B:
0: [  26  -62  -92  -71  381  -85 -162   -1   40  222  251   19   66  -96
 -207  135   85  -31   52   66 -272  218  188  -23 -199 -337  253  245
 -273]
1: [  22 -168  -73  -56  329  -44   27   21   76  136  151  105  -11   51
   73   46  129   10    6   20 -336   81   81  -98  -93 -183  145    7
  -41]
2: [  99   53   65 -241   -7   99 -130  -68   41  149   33   76   67  -86
 -205   58    5   -1 -127   32  -86  130  175   73   49 -342  171  112
 -176]
3: [ -83   21   77   -2 -191   32   70  -33  162 -112 -183   10 -286  210
   59 -265  141  234   90  -37  -64 -247   74  159  -34  -80 -137 -232
  363]
4: [  57  174   37  -26  120 -133  -67   96  -68  -87 -184  -51  -63 -134
  -36    8   -7  196  269 -116  165  -42  171  117   37  -23 -105  341
  -51]
5: [  69   33  236  -87  193   45  -60  165 -164 -135  -39  -17  315 -307
  -55  372 -213  -60  -91 -247  140  276 -149 -136  168 -437  -62  153
 -196]
6: [ -37 -135  -35  -97  182   41   19   21   67   51  -23  104  -95  113
  119   -1  105   93  -60   -3 -261  -41   30  -39  -64 -174   61 -102
  146]
7: [ -35    1   21  -93  -66   97  135   26  131  -94 -208   73 -243  232
  167 -215  143  229  -30  -46 -156 -232   29   60   72  -28 -110 -218
  348]
8: [ 114  -18   18  -42  214 -155  -69  -27  -28  107   59   67   42 -158
   -6   69   18   18  225  -21  -15  106  210   34  -27 -121   73  291
 -229]
9: [ 270 -278  184  -72 -144 -156  -22 -394   81  346  218  321   82 -184
  153  -92   13 -218  265  132  -26  145  369   93   18 -111  188   13
 -337]
10: [ 169 -156  208 -204  -78  -36 -184 -205 -147  149 -106  255  148 -339
  143  161 -167 -114  111  -19  228  113  223   84   81 -209   70  154
 -223]
11: [ 120  105   51  -22  143 -127  -45   10   27   61   95  -24   48 -133
 -164   19   33   48  194  -42  -18  137  198   56   12 -181   59  280
 -254]
12: [  37  178  262   52   59  -18  166  281 -116 -388 -270 -101  107 -141
  110  140 -147  167   90 -370  260   26 -222  -78  309 -140 -350   76
   97]
13: [ 161  -16  341  -45 -512  -66   23 -272   26  -33 -243  182 -103 -127
  189 -239  -71   64  303  -60  365 -155  241  262  175   13 -186  -98
   69]
14: [  52  187   31  -64  -14   87  305  181  161 -198 -184  -25 -196  262
  112 -237  168  295  -44 -143 -173 -171  -48  -11  275   60 -182 -114
  262]
15: [ 164  -24   62 -216 -194   90  177 -117  132   61 -175  225 -173  147
  261 -264  122  134  -24   22 -114 -175  171   82  258   94  -15 -135
  138]
16: [  64  140  114 -274 -414  217   76  -94  140  -53 -344  125 -252  190
   70 -308   90  238 -138   -4    4 -273  148  208  243  -22  -94 -210
  302]
17: [ 125  273  194 -171 -322  224  333  129  158 -254 -301    5 -129  209
   93 -261   70  265 -176 -191  -11 -178  -85   45  492    6 -244 -215
  264]
18: [-144  -12   11   91  -18   -2  116   38  211 -127  -84  -46 -305  291
   45 -260  208  256  115  -48 -213 -231   15   92 -137  -97 -126 -264
  403]
19: [  96  334   14 -140 -191   21   38    1  168  -19 -170  -56 -249  124
 -195 -313  161  297  113   -4   -5 -164  276  241  153   29  -49  159
   47]
20: [  91   62  192  -36   92   53   98  115   41  -77  112  -43  195  -88
 -123  135  -34  -22 -100 -169  -88  224  -94 -102  171 -378  -18   -8
 -143]
21: [-284 -196   62  517  203 -370   47   32  150 -203  109 -171 -292  146
   64 -167  184  182  605 -122  -88 -171   -5   79 -524 -141 -239 -199
  372]
22: [  -5  -10   24 -123  -35  102  128   30  112  -69 -179   88 -184  187
  164 -161  120  193  -66  -51 -165 -173   16   32  103  -52  -71 -183
  284]
23: [ 107   73  -29 -142   97  -55 -122  -82   81  203  107   45  -29  -65
 -210  -41   93   52  100   83 -124   88  310  123  -52 -180  189  256
 -237]
24: [  36  191  -59    3  -63  -47  237   75  208 -115 -200  -21 -377  304
  115 -414  257  379  209  -46 -150 -318  167  146  113  236 -164  -15
  292]
25: [  17  110   54  -87 -182   86  141  -16  203  -60 -134   23 -240  232
    2 -289  169  226   -4  -25 -146 -189   99  129  109  -43  -73 -174
  243]
26: [-225 -226   82  118  460 -122 -296  117 -180  -76   52  -67  156 -262
  -74  439 -142  -49  114 -146   27  202 -113  -87 -405 -569   10   90
    8]
27: [-286 -320  164  146  358  -31 -160  156 -162 -220  -67  -27  115 -152
  130  410 -146  -24    7 -228   10   93 -306 -158 -328 -553 -130 -208
  270]
28: [ 221 -225  170 -337 -395  185  154 -313  114  175 -183  434 -102   96
  423 -248   51  -21 -148   84  -95 -157  185   77  310   40   50 -347
  130]
29: [ 253 -511   99  -17  178 -222    3 -361   48  434  408  392  191 -205
  300   69   31 -342  244  146 -237  273  291  -88 -102 -164  296    4
 -413]
30: [  53  -56  -96  -46  386 -125 -128   -9   58  234  268   22   54  -82
 -191   99  104  -18  116   72 -274  202  221  -14 -190 -278  249  270
 -289]
31: [-101   -6  -40  161  403 -213  -57  159  -20  -93   15 -107  -74  -52
  -21   88   69  158  313 -114  -61    4   47   -9 -238 -153  -69  203
   42]
32: [  58  236   26   41  294 -178  -66  192  -65  -88  -25 -151   44 -181
 -204  114  -10  159  275 -157  103  110  123   46    4 -145  -67  463
 -217]
33: [-254 -189   67   78   57   51   21   70   66 -198 -194    6 -220  194
  188  -38   83  186    3 -116 -131 -214 -154    2 -225 -245 -164 -390
  530]
34: [-195  -82 -174  432  762 -438  -48  245   50  -55  305 -251  -98   -4
 -128  109  191  148  559 -103 -268   99   52  -85 -538 -175  -13  308
  -38]
35: [  95   44   85 -357 -373  289  110 -128  179   47 -248  206 -200  236
  111 -275  121  171 -289   47 -157 -211  121  134  277  -74   25 -295
  260]
36: [ 258 -197  238 -129 -517  -18  179 -420  202  198  -55  363 -172   75
  345 -417  105  -20  191  113    1 -170  333  203  208  124    3 -296
   50]
37: [  48  303  -35   20 -172  -45  256   75  260 -148 -224  -77 -430  337
   14 -507  284  427  236  -51 -107 -353  203  213  154  253 -212  -12
  313]
38: [ 129   -8  157  168  362 -205  141  165  -25  -88  215  -62  231 -198
    9  194  -43  -54  229 -223  -37  286  -67 -179   84 -225  -70  210
 -283]
39: [  30  257  195 -160 -302  119  -31   18   32 -161 -307  -35 -103  -14
 -126 -121  -32  218  -20 -125  202 -125   92  202  195 -171 -154   12
  140]
40: [ -58   39   30   45  218  -97 -133   52   31    2   94  -97   -6  -71
 -225   84   40   81  139  -46  -80   91   88   54 -199 -337   47  150
  -71]
41: [  67  -98    3 -285 -157  262  179 -113  273  145    6  218 -164  329
  105 -248  212   73 -345   98 -446 -100   64   -3  160 -150  145 -398
  206]
42: [  44   95  204   -3  246  -34  -42  201 -137 -165   -7  -87  269 -281
 -116  326 -164   -7   21 -261  136  257 -123 -104  123 -394  -92  220
 -200]
43: [ 141   68  -12 -153  196  -70 -139  -11  -34  151   41   59   65 -181
 -137   99    5   31  103    6  -21  137  253   60   20 -171  145  364
 -293]
44: [ 150  126   33 -356 -326  249  117 -127  224  114 -158  177 -204  237
   -3 -323  173  173 -250   85 -216 -165  214  153  286  -30   86 -177
  132]
45: [  81  372  -14 -151 -202   51   72   21  198  -38 -199  -70 -300  190
 -197 -367  195  343   80   -3  -50 -210  271  250  166   53  -65  129
  112]
46: [  47  159   92 -253 -390  190   81  -66  143  -73 -368  101 -289  201
   67 -328  105  282  -93   -7   11 -306  156  224  219   14 -110 -184
  326]
47: [  96 -477  332  -56 -450   22   77 -446  119  147  -28  405  -68    5
  449 -190   -6 -162   98   63   12 -100  130  101   12 -150   -9 -549
  192]
48: [  98  189   65 -236 -335  175  147  -55  202  -31 -256   85 -265  238
   25 -359  165  267  -88   10  -87 -252  179  192  263   39  -65 -147
  239]
49: [-258 -204  141  113  347 -129 -413   59 -229 -104  -48  -79  129 -342
 -115  452 -200  -36  186 -153  198  151  -68   13 -469 -602  -29  119
   44]
50: [  87   59  289 -180 -307  272  280   56  118 -204 -201   89   21  133
  149 -103  -16   92 -307 -186  -46  -57 -190  -50  427 -218 -186 -400
  250]
51: [ 170   77  119 -175 -147  -41 -138 -181   10  150  -54  117   -8 -177
 -101  -63  -23   25  158   39  134   33  339  196   69 -132   80  213
 -215]
52: [  54  209  -54    9  103 -152  -57   10  130   66   45  -97 -165   17
 -247 -163  159  199  291   26  -74  -24  309  180  -90  -59   44  305
 -116]
53: [-278 -117   27  274  218 -160   39  155   37 -282 -170 -115 -272  154
  174  -59  108  266  319 -174  -45 -240 -120   27 -322 -115 -269 -194
  503]
54: [-151   -3 -156  345  613 -392 -113  160   65    8  284 -236 -115  -18
 -241   57  188  146  522  -45 -219   89  159   14 -498 -194   36  360
 -106]
55: [ 266 -316  129   28   75 -252   27 -317   81  343  352  268  133 -196
  160  -37   45 -230  345   98 -124  222  332    2  -42 -104  208   95
 -416]
56: [-198 -251  213  -69   34  147 -221  -35  -45  -54  -20   49  114 -112
  -63  286 -129  -83 -213  -80  -35  113 -161  -33 -227 -669   32 -306
  176]
57: [  14  163   37 -156 -216  109  124   27  123 -129 -336   50 -299  220
  108 -303  141  319    3  -58  -29 -308  107  166  178   74 -151 -115
  342]
58: [ 144  -95  122 -113  -92   37  197  -70   80    1 -107  194  -70   78
  296 -155   70   66   29  -56  -88  -83   67   -4  226   27  -67 -150
   91]
59: [ 157 -103  171    7  249  -97   39   20  -26   61  217   63  268 -225
    6  217  -65 -142   79 -115  -67  308    6 -136   87 -312   71  139
 -329]
60: [  26  113   38 -104 -175   61  150   18  129 -116 -294   61 -291  212
  161 -296  140  292   54  -63  -37 -288   98  136  156   97 -159 -124
  324]
61: [ 136  102   35 -239   65  -10 -218  -76  -48  170  -24   77   63 -213
 -192   96  -42   25   43   38   57  123  293  132   24 -232  161  345
 -287]
62: [  51  196    7  -21   49  -87  -44   19  109   29    4  -79 -119    5
 -225 -132  117  179  190  -17  -44  -10  235  152  -34 -119   14  232
  -86]
63: [  59  187  119   -6   34  -52   -7   72   37  -74  -20  -88    7  -84
 -188  -16    9  121  129 -116   50   68   95   76   67 -206  -61  181
  -98]
64: [ 134   68   77 -420 -350  303   90 -114  125   56 -325  239 -182  184
  153 -243   84  177 -315   39 -102 -216  141  130  341  -28   21 -221
  226]
65: [ 149  140   93 -126  154  -37  -83   68  -62   27    0   -3  145 -227
 -141  145  -68   31   68  -92   72  183  132   11  136 -230   42  336
 -292]
66: [ 128  278   83 -357 -444  262  127  -37  149  -67 -425  113 -282  219
   43 -363  114  324 -178  -15   15 -309  174  227  389   80 -108 -115
  281]
67: [-120  -15   98   39  263 -138 -304   79 -187  -90 -122  -72   67 -294
 -116  296 -144   59  222 -144  227   83   53   70 -247 -373  -58  270
  -40]
68: [ 105   82  -37 -150  172  -29 -114  -27   67  179  134   20   28  -83
 -234   33   75   37   37   50 -153  135  248   63  -28 -237  196  268
 -259]
69: [  64   97  262  182  243 -186   65  231 -148 -277  -36 -128  231 -292
    6  257 -171   28  272 -336  253  206 -140 -103  128 -237 -250  246
 -163]
70: [ 119  131   71 -348 -371  262  124  -98  174   19 -292  176 -234  232
   87 -314  126  219 -234   34 -111 -245  155  163  315    2  -16 -218
  251]
71: [ -59 -174  151   -7   35   14  -95  -81   45   32   79   53   48  -65
  -42   91  -14  -52   -3  -31  -87   98   12   12 -149 -420   55 -150
   30]

[ -47  104 -162  297 -106 -178 -351 -349 -249  252  -19  -53   26  302
  -20 -156  147  148   63  168  356 -329   -4  210  474 -323  186  151] : 60
[  22   57  203 -132  195  366  182  311  208   -1 -136 -118  -53  208
  131   58   -9 -161  -24 -175 -222  226  409 -381 -176  239   -7  127] : 48
[ 138  205  -98  201  727  101  189 -121 -720 -343 -297  -13 -340    9
 -586  516  337  -85 -393 -441  -67   14   67  226 -140 -560   13  -69] : 69
[ -53   96  -82  230  -55 -122 -262 -238 -245  230  -45  -63   89  349
   14 -167  114  194   81  135  273 -277   77  132  449 -205  168  176] : 57
[  24  -15  -31  134  -94 -126 -248 -335  -88  144  128  -86   40  216
   38 -265  203   40   78  294  393 -111  -56    6  174 -138  -75   26] : 7
[ -99    7  -10  157  276  -88  213  186 -526 -122   99  153  336  127
   28   40  -55  419 -100  357  117  -14  255  208  163  -77  265 -167] : 67
[ 275  101    9   82   67  143 -309 -350 -122 -170  -63  -52 -300  232
 -223  129  146 -410 -104 -181  134  -46 -219  132 -186 -472  -58  -23] : 59
[   5  -77  -18   24  201   36  235   47  -58  -14  134   23  -10 -126
   55  -25  217   84  -51  237  119  243  251 -199 -161   21 -137 -206] : 3
[ -81  184    8  152  116  110 -102    6 -114  207 -240 -139  -20  370
  -11   11   63   56   14 -170   -7 -185  304  -58  342  -57  202  332] : 19
[ -63  -85   32  175   19 -301 -171 -338 -508 -168  400   46  399  251
   -7 -297   29  307  -68  770  653 -154 -259  391  141 -216   97 -179] : 26
[  64  231  218  -41  490  335   -8  -36 -202 -203 -335 -290 -235  413
 -331  225  147 -340 -242 -463 -104  -14   81  -88 -156 -127  -26  327] : 17
[ 250  -24 -111   80 -156  121 -157  -65  143  171  -31   96 -180   60
  136  -12  111 -148  174  -94  -36   81  173 -152   11 -204  -82 -122] : 15
[ 322  -89   41  -65 -201  138 -232  -89  188  194  -48   22  -23  330
  214 -259  106 -111  330  -82   -3   74  110 -277   54   -8 -261   -3] : 44
[  28   99  218 -141  463  327  189  -34  100  -78 -212 -355 -305  149
 -200   58  355 -330 -175 -328  -61  241  224 -453 -317  141 -311  224] : 14
[-279  -12 -114  251  227 -294  125 -341 -338    2  327 -106   80 -156
 -110 -132  354  274 -253  664  634  -10  -11  125   58 -141   20 -139] : 53
[ 324  -25 -291  136 -230  281   48  249  335   48   51  414 -399 -407
  218  429  -92 -334   35 -132 -322  312  342  -99 -339 -411  158 -518] : 36
[ 111  -31  -29   65   59   46   41  124 -139  112  -52  101  103  182
  124  -53   56  179  144   24  -44   45  294 -108  159  -31    8  -64] : 46
[ 126   15   55   48 -167   63 -318 -179   61  167  -31  -66   36  424
  123 -238   41  -68  186   45  168 -120   32  -69  189  -78  -33  146] : 68
[ 185 -152  137 -140 -100  133  -58  -85  280   86  133  -80   -6  164
  220 -308  186 -135  194  173  137  236  100 -398 -186  169 -356  -81] : 0
[-316   74  -30  175  157 -174  -18 -536   32  147  218 -392 -186 -101
 -140 -222  520  -47 -249  463  668  -24  -49 -147    4  -27 -148  152] : 34
[ 150 -170   92  -97 -103   46  -47 -147  208   62  221  -58   28  101
  188 -324  209  -76  161  316  253  226   28 -322 -193  114 -349 -147] : 6
[  84 -115  294 -244  256  353  364  307  168 -369  229    0   26  -55
  138   78  -63 -250 -184  253  -40  508  183 -312 -683  227 -143 -286] : 71
[-151  125   59  -11  298  261  273  136  246  153 -155 -267 -281  -51
   -1   99  277 -151 -155 -161  -82  216  476 -476 -126  199  -67  201] : 24
[  73   94 -187  297 -221 -119 -413 -305 -178  218  -18   59  -43  262
   22  -72   43   34  107   88  253 -297  -24  256  398 -430  217   59] : 8
[  32  107   60   21   74  357  159  521   73  -25 -134  149   21  148
  211  299 -297  -63  -43 -141 -377  131  492  -92  -63    9  382  -33] : 51
[ 249 -169  380 -385 -144  414  -46   19  688  -71  189 -208  -96  212
  305 -315   64 -532  145  124   49  446   43 -648 -599  396 -494  -39] : 41
[ -38 -132  100   95  171 -272  -37 -362 -530 -348  477   23  354  124
  -92 -244  111  212 -188  822  697   -1 -346  348 -135 -199  -50 -311] : 27
[ 195   86  370 -257  567  480  194   67  -18 -461 -158 -269 -265  242
 -274  227  151 -536 -301 -369 -150  332   29 -293 -661   39 -289   76] : 20
[ 107   -6  202 -192  228  442  337  515  245  -25 -160   -9  -45  114
  212  134  -68 -152   30 -239 -418  378  545 -479 -286  315  -48   -1] : 43
[ 406  -55 -319  186 -386  160 -178   38  266   76  101  439 -344 -275
  219  283  -89 -319  139  -49 -169  182  148   38 -214 -549  117 -529] : 9
